Below is a small trained network, with its code and all its weights. Each question gives an input and a target symbol and asks what happens when units are switched off, that is, made to give their printed mean instead of their output.

import numpy as np


def w(rows, s, z=0):
    codes = np.array(rows[::2]) - 128.0
    scale = np.full(codes.shape[1], s)
    scale[-1] = z or s
    return codes * scale


def f(y):
    return y / 2 * (1 + np.tanh(0.7978845608 * (y + 0.044715 * y**3)))


def softmax(a):
    e = np.exp(a - a.max(-1, keepdims=True))
    return e / e.sum(-1, keepdims=True)


def log_softmax(a):
    a = a - a.max(-1, keepdims=True)
    return a - np.log(np.exp(a).sum(-1, keepdims=True))


def net(x, mask):
    ids = ['αγδεζηθλξστψω'.index(c) for c in x.split()]
    T = len(ids)
    res = E[ids] + P[:T]
    q, k, v = (res @ M[0].T for M in (Q, K, V))
    z = softmax(np.where(np.tri(T) > 0, q @ k.T / 3**0.5, -1e9)) @ v
    res = res + np.where(mask[0], z, O[0][:, -1]) @ O[0][:, :-1]
    y = f(res @ A[0][:, :-1].T + A[0][:, -1])
    res = res + np.where(mask[1:13], y, B[0][:, -1]) @ B[0][:, :-1]
    return log_softmax(res[-1] @ U[:, :-1].T + U[:, -1])


Q, K, V, O, A, B = {}, {}, {}, {}, {}, {}
E = w([
[70,215,117,82,203],'α',
[50,81,117,125,151],'γ',
[228,18,99,103,121],'δ',
[58,74,110,121,153],'ε',
[162,124,104,220,81],'ζ',
[84,140,169,156,109],'η',
[160,166,198,172,64],'θ',
[148,174,213,163,61],'λ',
[75,88,115,93,129],'ξ',
[135,47,146,126,227],'σ',
[85,8,123,186,133],'τ',
[199,149,234,125,198],'ψ',
[220,130,126,212,189],'ω',
],0.018)
P = w([
[149,207,46,17,75],'0',
[155,161,76,44,64],'1',
[162,151,104,62,68],'2',
[150,157,115,91,86],'3',
[142,145,140,111,89],'4',
[133,143,154,134,106],'5',
[129,143,161,157,121],'6',
[117,137,170,179,133],'7',
[108,121,180,200,145],'8',
[96,114,194,216,168],'9',
[92,107,199,232,179],'10',
[81,107,208,254,201],'11',
],0.0079)
Q[0] = w([
[214,86,197,112,134],'H1',
[137,198,245,194,78],'H1',
[166,92,62,14,189],'H1',
],0.011)
K[0] = w([
[255,47,154,172,181],'H1',
[104,130,182,206,217],'H1',
[212,133,45,21,105],'H1',
],0.0095)
V[0] = w([
[92,172,117,110,28],'H1',
[186,154,154,130,142],'H1',
[121,82,93,254,101],'H1',
],0.0095)
O[0] = w([
[15,188,69,234,164,133],'H1',
[174,12,78,68,239,253],'H1',
[162,244,2,60,59,147],'H1',
],0.0056,0.0022)
A[0] = w([
[23,122,85,30,123,143],'N1',
[151,230,154,19,150,119],'N2',
[108,54,140,111,168,92],'N3',
[124,165,207,169,131,75],'N4',
[102,194,94,54,155,64],'N5',
[157,190,59,167,131,254],'N6',
[88,84,149,118,64,179],'N7',
[79,118,92,70,165,122],'N8',
[49,144,70,137,121,126],'N9',
[110,150,179,132,110,126],'N10',
[102,118,50,148,177,173],'N11',
[64,184,159,176,11,136],'N12',
],0.012,0.0056)
B[0] = w([
[122,128,171,194,85,164],'N1',
[79,162,140,126,46,169],'N2',
[64,131,82,143,73,181],'N3',
[184,144,90,146,172,196],'N4',
[197,44,104,255,67,130],'N5',
[43,18,213,150,143,185],'N6',
[188,124,154,162,159,175],'N7',
[64,71,53,141,69,152],'N8',
[219,171,175,167,138,165],'N9',
[186,180,102,110,173,173],'N10',
[148,109,143,41,90,166],'N11',
[123,152,43,114,148,255],'N12',
],0.009,0.0096)
U = w([
[144,132,131,135,117,1],'α',
[185,98,80,84,97,82],'γ',
[69,159,218,152,142,197],'δ',
[118,94,156,225,25,173],'ε',
[74,99,92,47,146,203],'ζ',
[148,106,125,142,127,58],'η',
[134,100,126,149,173,181],'θ',
[146,165,87,185,215,191],'λ',
[159,136,89,164,145,27],'ξ',
[210,173,164,131,99,41],'σ',
[122,175,79,103,51,104],'τ',
[163,116,253,93,170,164],'ψ',
[132,176,218,60,57,187],'ω',
],0.011,0.0042)

Each question gives the input, a string of symbols that net reads in full, and the target symbol t.
The units are the heads (3 rows each of Q, K, V and O) and the neurons (one row each of A and B). Each row of codes is followed by its name. A weight is (code - 128) times the scale printed after its matrix; where a second scale follows, it is the last column's (O, A, B and U).
mask holds one flag per unit, heads first, then neurons. A switched-off unit (its flag False) gives its mean, the last column of its rows in O or B, instead of its output. The means were averaged over made-up inputs and are rounded, as every weight is.
A unit's drop is (log p(t) with every unit on - log p(t) with that unit switched off) / (log p(t) with every unit on - log p(t) with every unit switched off).
The circuit of an input: a set's keep is (log p(t) with only the set's units on - log p(t) with every unit switched off) / (log p(t) with every unit on - log p(t) with every unit switched off). Starting from the 12 units with the biggest drops (on a tie, the unit counted first), units are removed one at a time, each time the one whose removal leaves the highest keep (on an exact tie, the one counted first), for as long as the keep stays at least 0.8.
units of the circuit, in order: the units of the circuit, biggest drop first
most important unit: the unit with the biggest drop
top k neurons: the k neurons with the biggest drops, biggest first
drop of u: that unit's drop, to one decimal
input θ λ λ ω θ ξ τ λ, target τ: units of the circuit, in order -> [H1, N12]
input λ δ θ, target λ: units of the circuit, in order -> [H1, N12, N2]
input ζ λ τ ξ α λ α λ ω, target ψ: units of the circuit, in order -> [N6, N12, H1]
input τ λ δ λ ω δ σ ω α σ ω θ, target ω: units of the circuit, in order -> [H1, N2]
input λ λ ω, target ψ: units of the circuit, in order -> [N6, N12, N3]
input τ ω λ σ σ τ λ τ θ λ τ η, target λ: most important unit -> N12
input λ λ ξ, target ε: top 2 neurons -> [N1, N8]
input λ λ η θ λ, target λ: units of the circuit, in order -> [H1, N12, N4]
input σ τ τ ψ λ λ ε, target ε: units of the circuit, in order -> [N1, N12]
input τ ψ ε λ α α, target δ: top 2 neurons -> [N12, N2]
input α λ θ σ λ τ η λ σ ψ η λ, target ψ: top 2 neurons -> [N12, N3]
input α ε λ ω σ ξ, target ε: drop of N9 -> 0.0
input τ λ λ λ λ σ λ σ λ ω θ, target ω: drop of H1 -> 2.3
input γ θ η α α λ σ, target ζ: drop of N9 -> 0.2
input τ λ γ λ δ λ τ θ, target τ: drop of N12 -> 0.7
